Below are the code and all the weights of a small trained network. Each question names an input and a class and asks about switching units off, where a switched-off unit gives its printed mean instead of its output.

import numpy as np


def w(rows, s, z=0):
    codes = np.array(rows[::2]) - 128.0
    scale = np.full(codes.shape[1], s)
    scale[-1] = z or s
    return codes * scale


def f(y):
    return np.maximum(y, 0)


def log_softmax(a):
    a = a - a.max(-1, keepdims=True)
    return a - np.log(np.exp(a).sum(-1, keepdims=True))


def net(x, mask):
    res = np.array(x, float).reshape(1, 6) / 4 @ E
    y = f(res @ A[0][:, :-1].T + A[0][:, -1])
    res = res + np.where(mask, y, B[0][:, -1]) @ B[0][:, :-1]
    return log_softmax(res[-1] @ U[:, :-1].T + U[:, -1])


A, B = {}, {}
E = w([
[226,100,101,140,183,165,99,164],'x0',
[125,100,141,78,198,2,212,42],'x1',
[83,193,223,116,125,110,154,237],'x2',
[112,216,101,186,133,101,165,174],'x3',
[188,130,179,230,152,51,52,193],'x4',
[168,183,235,98,238,141,153,157],'x5',
],0.0081)
A[0] = w([
[171,68,158,151,206,162,83,108,206],'N0',
[125,127,154,76,184,134,110,181,182],'N1',
[187,136,83,147,138,104,69,80,239],'N2',
[30,153,122,125,71,67,131,118,233],'N3',
[91,154,142,147,116,98,138,136,105],'N4',
[183,79,155,92,207,147,73,134,165],'N5',
[138,170,187,132,159,198,117,248,136],'N6',
[156,193,109,185,168,184,121,160,162],'N7',
[189,102,132,122,183,95,120,76,147],'N8',
[80,121,122,148,115,141,203,72,142],'N9',
[74,146,184,174,153,83,172,112,185],'N10',
[62,96,99,126,24,161,61,86,181],'N11',
[100,105,140,21,153,146,187,58,203],'N12',
[109,114,100,57,152,152,179,76,133],'N13',
[133,75,93,221,31,170,88,117,213],'N14',
[174,89,161,159,116,19,119,128,183],'N15',
[111,104,158,2,164,154,139,99,173],'N16',
[64,177,144,146,120,44,165,126,180],'N17',
[45,107,112,81,119,118,193,104,119],'N18',
[143,78,142,74,168,117,120,119,109],'N19',
[97,152,195,150,148,105,93,218,255],'N20',
[153,104,109,201,150,80,113,115,155],'N21',
[178,165,133,89,132,208,132,162,189],'N22',
[205,134,121,136,175,176,111,184,189],'N23',
[95,125,80,72,108,154,190,73,159],'N24',
[183,118,110,227,169,92,140,134,160],'N25',
[125,89,90,149,70,191,77,166,174],'N26',
[95,157,124,82,117,135,191,74,156],'N27',
[115,188,162,135,106,188,128,175,158],'N28',
[110,136,165,56,130,114,164,88,202],'N29',
[219,134,83,191,156,80,92,152,159],'N30',
[215,97,135,183,196,72,124,110,174],'N31',
[80,200,172,145,95,84,116,165,198],'N32',
[196,70,112,127,187,82,135,115,164],'N33',
],0.0089,0.0034)
B[0] = w([
[212,88,214,125,116,98,97,108,211],'N0',
[156,134,163,177,82,117,210,76,186],'N1',
[151,106,138,82,145,121,102,155,212],'N2',
[9,101,117,134,92,148,155,223,210],'N3',
[104,145,147,148,98,104,145,154,158],'N4',
[211,87,209,140,68,75,140,75,206],'N5',
[148,235,89,182,122,175,183,71,234],'N6',
[170,179,79,169,158,144,84,121,201],'N7',
[179,108,126,94,148,71,144,111,198],'N8',
[99,103,86,114,173,134,146,159,184],'N9',
[84,163,148,104,125,58,170,160,198],'N10',
[69,32,123,104,84,211,79,183,236],'N11',
[106,34,73,157,146,73,207,59,241],'N12',
[99,43,85,124,195,119,146,57,207],'N13',
[126,107,128,81,66,230,27,183,249],'N14',
[115,168,149,68,124,106,105,164,211],'N15',
[116,44,146,134,104,113,206,27,212],'N16',
[66,169,156,132,149,69,204,225,207],'N17',
[55,102,76,103,161,125,187,113,201],'N18',
[142,91,169,124,115,118,134,90,174],'N19',
[130,215,151,176,105,123,140,146,236],'N20',
[166,152,100,36,140,126,89,192,192],'N21',
[163,119,92,219,129,159,124,76,190],'N22',
[254,206,154,178,130,167,113,65,213],'N23',
[73,41,37,118,200,154,127,93,217],'N24',
[181,254,73,41,182,81,69,181,205],'N25',
[145,81,121,154,70,213,63,142,221],'N26',
[102,79,36,122,199,83,211,119,195],'N27',
[130,166,89,189,113,205,182,127,191],'N28',
[106,48,118,127,114,85,202,105,201],'N29',
[181,215,99,71,141,110,47,113,222],'N30',
[166,176,147,41,130,47,112,131,223],'N31',
[94,183,150,154,96,117,161,162,207],'N32',
[160,120,126,80,129,64,126,98,207],'N33',
],0.0063,0.011)
U = w([
[187,57,238,119,86,80,167,47,89],'0',
[196,179,112,3,161,75,73,141,99],'1',
[93,59,100,101,29,249,40,165,200],'2',
[196,210,113,219,111,196,136,85,76],'3',
[39,58,24,87,191,115,199,81,127],'4',
[144,72,49,167,242,166,69,79,17],'5',
[12,185,159,141,111,84,177,228,246],'6',
],0.0071,0.0012)

Each question gives the input, the list of numbers given to net, and the class t.
The units are the neurons (one row each of A and B). Each row of codes is followed by its name. A weight is (code - 128) times the scale printed after its matrix; where a second scale follows, it is the last column's (A, B and U).
mask holds one flag per neuron, in row order. A switched-off neuron (its flag False) gives its mean, the last column of its row in B, instead of its output. The means were averaged over made-up inputs and are rounded, as every weight is.
A unit's drop is (log p(t) with every unit on - log p(t) with that unit switched off) / (log p(t) with every unit on - log p(t) with every unit switched off).
The circuit of an input: a set's keep is (log p(t) with only the set's units on - log p(t) with every unit switched off) / (log p(t) with every unit on - log p(t) with every unit switched off). Starting from the 12 units with the biggest drops (on a tie, the unit counted first), units are removed one at a time, each time the one whose removal leaves the highest keep (on an exact tie, the one counted first), for as long as the keep stays at least 0.8.
circuit, biggest first: the units of the circuit, biggest drop first
k most important neurons: the k neurons with the biggest drops, biggest first
drop when u is switched off: that unit's drop, to one decimal
input [8,-1,1,-7,1,3], class 0: most important neuron : N5
input [3,0,6,-5,-1,1], class 0: circuit, biggest first : N25; N1
input [-4,-7,-7,0,-5,6], class 5: circuit, biggest first : N3; N22; N24
input [-1,-1,-8,-3,-5,-8], class 2: 3 most important neurons : N14; N11; N26
input [3,2,-3,7,0,-6], class 1: 2 most important neurons : N25; N30
input [7,-3,-6,7,2,5], class 1: 3 most important neurons : N25; N31; N30
input [-6,3,8,-7,-1,1], class 4: 2 most important neurons : N12; N16
input [7,2,5,-2,0,-1], class 0: 2 most important neurons : N5; N14
input [0,-1,8,-7,-7,8], class 4: 2 most important neurons : N12; N27
input [6,4,3,-8,-4,-1], class 0: 2 most important neurons : N5; N0
input [-6,0,4,2,-2,-6], class 6: 2 most important neurons : N3; N17
input [2,-2,-8,6,4,-4], class 1: drop when N25 is switched off : 0.3
input [-8,-1,-6,1,4,2], class 6: drop when N26 is switched off : 0.1
input [4,-6,-2,-7,-4,7], class 0: circuit, biggest first : N5
input [1,2,6,-6,8,-8], class 1: drop when N3 is switched off : -0.1
input [-2,3,-3,-8,8,4], class 1: drop when N21 is switched off : 0.1
